Below are the code and all the weights of a small trained network. Each question names an input and a target symbol and asks about switching units off, where a switched-off unit gives its printed mean instead of its output.

import numpy as np


def w(rows, s, z=0):
    codes = np.array(rows[::2]) - 128.0
    scale = np.full(codes.shape[1], s)
    scale[-1] = z or s
    return codes * scale


def norm(h):
    return h / np.sqrt((h * h).mean(-1, keepdims=True) + 1e-5)


def f(y):
    return y / 2 * (1 + np.tanh(0.7978845608 * (y + 0.044715 * y**3)))


def softmax(a):
    e = np.exp(a - a.max(-1, keepdims=True))
    return e / e.sum(-1, keepdims=True)


def log_softmax(a):
    a = a - a.max(-1, keepdims=True)
    return a - np.log(np.exp(a).sum(-1, keepdims=True))


def net(x, mask):
    ids = ['ΓΘΠΨαβδεηξτφ'.index(c) for c in x.split()]
    T = len(ids)
    res = E[ids] + P[:T]
    u = 0
    for l in range(2):
        r = norm(res)
        for j in range(2):
            rows = slice(2 * j, 2 * j + 2)
            q, k, v = (r @ M[l][rows].T for M in (Q, K, V))
            z = softmax(np.where(np.tri(T) > 0, q @ k.T / 2**0.5, -1e9)) @ v
            o = O[l][rows]
            res = res + np.where(mask[u + j], z, o[:, -1]) @ o[:, :-1]
        u += 2
        y = f(norm(res) @ A[l][:, :-1].T + A[l][:, -1])
        res = res + np.where(mask[u : u + 8], y, B[l][:, -1]) @ B[l][:, :-1]
        u += 8
    return log_softmax(norm(res)[-1] @ U[:, :-1].T + U[:, -1])


Q, K, V, O, A, B = {}, {}, {}, {}, {}, {}
E = w([
[177,77,112,83,136,150,55,150],'Γ',
[162,84,84,99,72,175,148,192],'Θ',
[160,161,115,125,104,116,217,164],'Π',
[190,131,187,87,128,160,61,160],'Ψ',
[75,69,138,118,161,94,180,141],'α',
[131,121,149,110,114,120,147,165],'β',
[148,117,132,108,138,110,201,153],'δ',
[109,71,177,47,83,143,107,163],'ε',
[97,118,162,178,90,160,186,137],'η',
[149,181,161,140,55,115,144,41],'ξ',
[153,100,59,134,45,94,153,5],'τ',
[202,122,139,68,104,91,162,107],'φ',
],0.018)
P = w([
[71,198,36,121,192,104,104,158],'0',
[137,183,174,160,76,63,119,254],'1',
[98,123,128,105,108,173,59,122],'2',
[169,126,172,157,67,83,99,237],'3',
[39,87,139,80,136,194,97,66],'4',
[135,64,156,138,12,66,131,191],'5',
[104,102,159,98,129,225,132,83],'6',
[193,86,157,178,59,105,113,183],'7',
[90,99,160,108,140,219,135,90],'8',
[177,122,187,187,72,82,112,155],'9',
[146,156,113,136,163,181,140,117],'10',
[160,91,182,198,101,94,125,177],'11',
[96,116,103,103,140,146,115,134],'12',
],0.011)
Q[0] = w([
[144,157,104,187,125,57,78,160],'L0H1',
[172,96,168,138,59,70,132,158],'L0H1',
[76,171,110,19,162,254,167,62],'L0H2',
[82,154,78,100,230,137,128,130],'L0H2',
],0.008)
K[0] = w([
[55,226,131,179,135,148,80,179],'L0H1',
[121,139,56,66,204,95,118,142],'L0H1',
[192,21,254,148,72,140,181,46],'L0H2',
[161,71,198,151,78,159,121,156],'L0H2',
],0.0098)
V[0] = w([
[2,201,141,121,41,174,97,180],'L0H1',
[146,155,246,100,102,113,68,172],'L0H1',
[87,179,149,211,69,98,191,66],'L0H2',
[198,205,190,67,129,42,115,61],'L0H2',
],0.0095)
O[0] = w([
[45,108,178,129,142,214,170,182,252],'L0H1',
[78,158,156,104,132,164,147,129,110],'L0H1',
[26,153,142,146,61,162,11,189,151],'L0H2',
[131,238,121,15,110,93,92,86,160],'L0H2',
],0.012,0.0034)
A[0] = w([
[143,141,220,161,105,123,121,67,86],'L0N1',
[132,149,128,171,61,136,85,254,155],'L0N2',
[85,226,176,156,65,147,75,102,99],'L0N3',
[147,140,56,92,76,142,114,166,172],'L0N4',
[223,71,149,140,178,125,255,126,253],'L0N5',
[227,151,207,192,99,130,92,155,139],'L0N6',
[86,134,141,42,125,128,134,191,127],'L0N7',
[110,177,78,145,158,67,76,98,99],'L0N8',
],0.0079,0.0038)
B[0] = w([
[165,138,119,86,111,94,169,200,129],'L0N1',
[34,178,198,118,190,1,132,87,219],'L0N2',
[107,88,168,80,85,148,159,97,190],'L0N3',
[93,164,166,80,188,128,88,106,172],'L0N4',
[44,112,116,59,83,152,136,154,255],'L0N5',
[109,43,25,90,129,104,195,115,156],'L0N6',
[133,100,113,40,166,164,156,143,177],'L0N7',
[169,85,156,228,141,218,152,60,132],'L0N8',
],0.0078,0.0091)
Q[1] = w([
[223,136,162,29,8,14,183,136],'L1H1',
[187,49,196,253,130,19,167,91],'L1H1',
[76,164,143,76,85,40,165,147],'L1H2',
[36,196,121,184,93,138,110,18],'L1H2',
],0.0061)
K[1] = w([
[132,180,61,141,175,135,194,131],'L1H1',
[142,110,125,144,236,149,92,225],'L1H1',
[155,132,37,173,160,89,173,116],'L1H2',
[145,184,106,179,2,166,93,63],'L1H2',
],0.0064)
V[1] = w([
[159,95,109,171,224,95,102,155],'L1H1',
[157,170,245,90,254,85,110,199],'L1H1',
[119,138,130,185,168,182,117,12],'L1H2',
[114,174,67,143,116,157,134,129],'L1H2',
],0.0074)
O[1] = w([
[168,90,53,165,134,75,197,133,2],'L1H1',
[185,199,108,145,82,117,154,224,121],'L1H1',
[123,8,219,90,168,84,126,145,37],'L1H2',
[94,122,178,61,102,79,144,56,102],'L1H2',
],0.012,0.0051)
A[1] = w([
[115,201,210,91,147,190,82,123,142],'L1N1',
[27,101,84,30,27,170,130,146,127],'L1N2',
[52,164,22,103,115,204,144,92,223],'L1N3',
[119,105,170,204,72,170,148,105,117],'L1N4',
[255,250,62,64,112,108,67,74,3],'L1N5',
[109,80,166,42,81,93,173,174,91],'L1N6',
[39,193,111,146,56,162,212,156,202],'L1N7',
[122,73,139,45,142,15,46,82,95],'L1N8',
],0.008,0.0021)
B[1] = w([
[153,28,76,130,152,165,101,131,207],'L1N1',
[104,182,82,160,248,66,141,83,248],'L1N2',
[135,127,159,164,177,132,90,100,196],'L1N3',
[97,126,150,167,93,159,84,198,139],'L1N4',
[166,162,130,198,104,181,76,93,159],'L1N5',
[145,184,150,174,132,164,134,94,177],'L1N6',
[161,117,77,112,132,136,48,154,219],'L1N7',
[115,101,118,254,162,155,206,21,165],'L1N8',
],0.0093,0.012)
U = w([
[176,55,102,20,123,54,205,124,185],'Γ',
[141,44,129,161,99,169,206,157,156],'Θ',
[118,203,66,137,81,23,54,202,139],'Π',
[158,204,131,8,119,179,212,119,110],'Ψ',
[102,47,32,102,107,97,116,169,175],'α',
[87,172,82,164,182,199,161,180,34],'β',
[160,132,17,167,174,61,115,98,66],'δ',
[85,123,133,69,161,223,212,145,17],'ε',
[82,98,186,206,116,159,63,206,162],'η',
[34,169,185,2,44,145,64,128,139],'ξ',
[89,74,221,169,161,65,106,44,252],'τ',
[204,212,137,158,88,129,82,39,140],'φ',
],0.0071,0.0021)

Each question gives the input, a string of symbols that net reads in full, and the target symbol t.
The units are the heads (2 rows each of Q, K, V and O) and the neurons (one row each of A and B). Each row of codes is followed by its name. A weight is (code - 128) times the scale printed after its matrix; where a second scale follows, it is the last column's (O, A, B and U).
mask holds one flag per unit, layer by layer, with each layer's heads first. A switched-off unit (its flag False) gives its mean, the last column of its rows in O or B, instead of its output. The means were averaged over made-up inputs and are rounded, as every weight is.
A unit's drop is (log p(t) with every unit on - log p(t) with that unit switched off) / (log p(t) with every unit on - log p(t) with every unit switched off).
The circuit of an input: a set's keep is (log p(t) with only the set's units on - log p(t) with every unit switched off) / (log p(t) with every unit on - log p(t) with every unit switched off). Starting from the 12 units with the biggest drops (on a tie, the unit counted first), units are removed one at a time, each time the one whose removal leaves the highest keep (on an exact tie, the one counted first), for as long as the keep stays at least 0.8.
units of the circuit, in order: the units of the circuit, biggest drop first
most important unit: the unit with the biggest drop
k most important neurons: the k neurons with the biggest drops, biggest first
top k neurons in layer l: the k neurons of layer l with the biggest drops, biggest first
heads that matter: for each layer, one digit per head in row order, 1 if its drop is at least 0.15 and else 0, layers parted by /
input Ψ δ δ Π Ψ β β ξ Ψ Θ β Θ, target Ψ: heads that matter	01 / 00
input φ η τ Ψ Θ, target τ: most important unit	L0H1
input Π Ψ β β ε, target ε: units of the circuit, in order	(L0H1 L0H2)
input Π β Ψ ξ Π Θ, target Π: heads that matter	00 / 10
input Π Ψ Π τ ξ Π φ Ψ Π Π ε δ, target Π: heads that matter	01 / 10
input δ τ φ δ β, target φ: units of the circuit, in order	(L0H2 L0H1 L1N5)
input Π β Π η Ψ α, target Π: heads that matter	00 / 10
input φ η Π, target φ: units of the circuit, in order	(L0H1 L1N5)
input Ψ η Θ Π ε Θ Ψ η α Γ τ, target τ: units of the circuit, in order	(L1H2 L0N7)
input β φ Γ Π φ Θ, target β: top 2 neurons in layer 1	(L1N2 L1N6)
input ξ Π ξ Ψ Θ, target ξ: heads that matter	01 / 10
input Θ β φ Θ Γ, target φ: heads that matter	01 / 00
input Θ Γ τ Ψ Π Ψ α ξ, target Θ: heads that matter	01 / 00
input Π Π φ Π ε δ, target Π: heads that matter	00 / 10
input ε Ψ Γ δ ε τ η Π, target ε: units of the circuit, in order	(L0H1)
input α Π ξ β, target α: units of the circuit, in order	(L0H1 L0N6)
input β τ Π Π Γ Ψ Θ Θ φ, target φ: heads that matter	10 / 00
input β Π Π β β β, target β: 3 most important neurons	(L0N5 L1N2 L1N6)
input Π Π Ψ φ Γ φ β τ, target Π: heads that matter	01 / 10
input τ β δ Θ, target τ: heads that matter	11 / 00
input Θ β Γ Θ Ψ Ψ, target Θ: units of the circuit, in order	(L0H2)
input β Π Π τ Π φ τ Π φ Ψ, target β: heads that matter	11 / 01
input Ψ α τ α ε ξ ε ξ ξ ξ Ψ, target ξ: heads that matter	11 / 00
input ε Ψ ε φ φ Ψ δ ε, target ε: 2 most important neurons	(L0N5 L0N2)
input τ Π Π Ψ φ Ψ Ψ, target φ: units of the circuit, in order	(L1N5 L0H1 L0H2)
input τ Π τ η, target τ: heads that matter	11 / 01
input Π β Π α Π ε, target Π: top neuron in layer 0	(L0N5)
input δ Θ Π Θ, target δ: units of the circuit, in order	(L0H1 L0H2)
input Θ β τ τ φ, target φ: units of the circuit, in order	(L0H1 L1N5)
input δ τ β Ψ β δ ξ τ β, target τ: units of the circuit, in order	(L0H1 L1H1 L1N8)
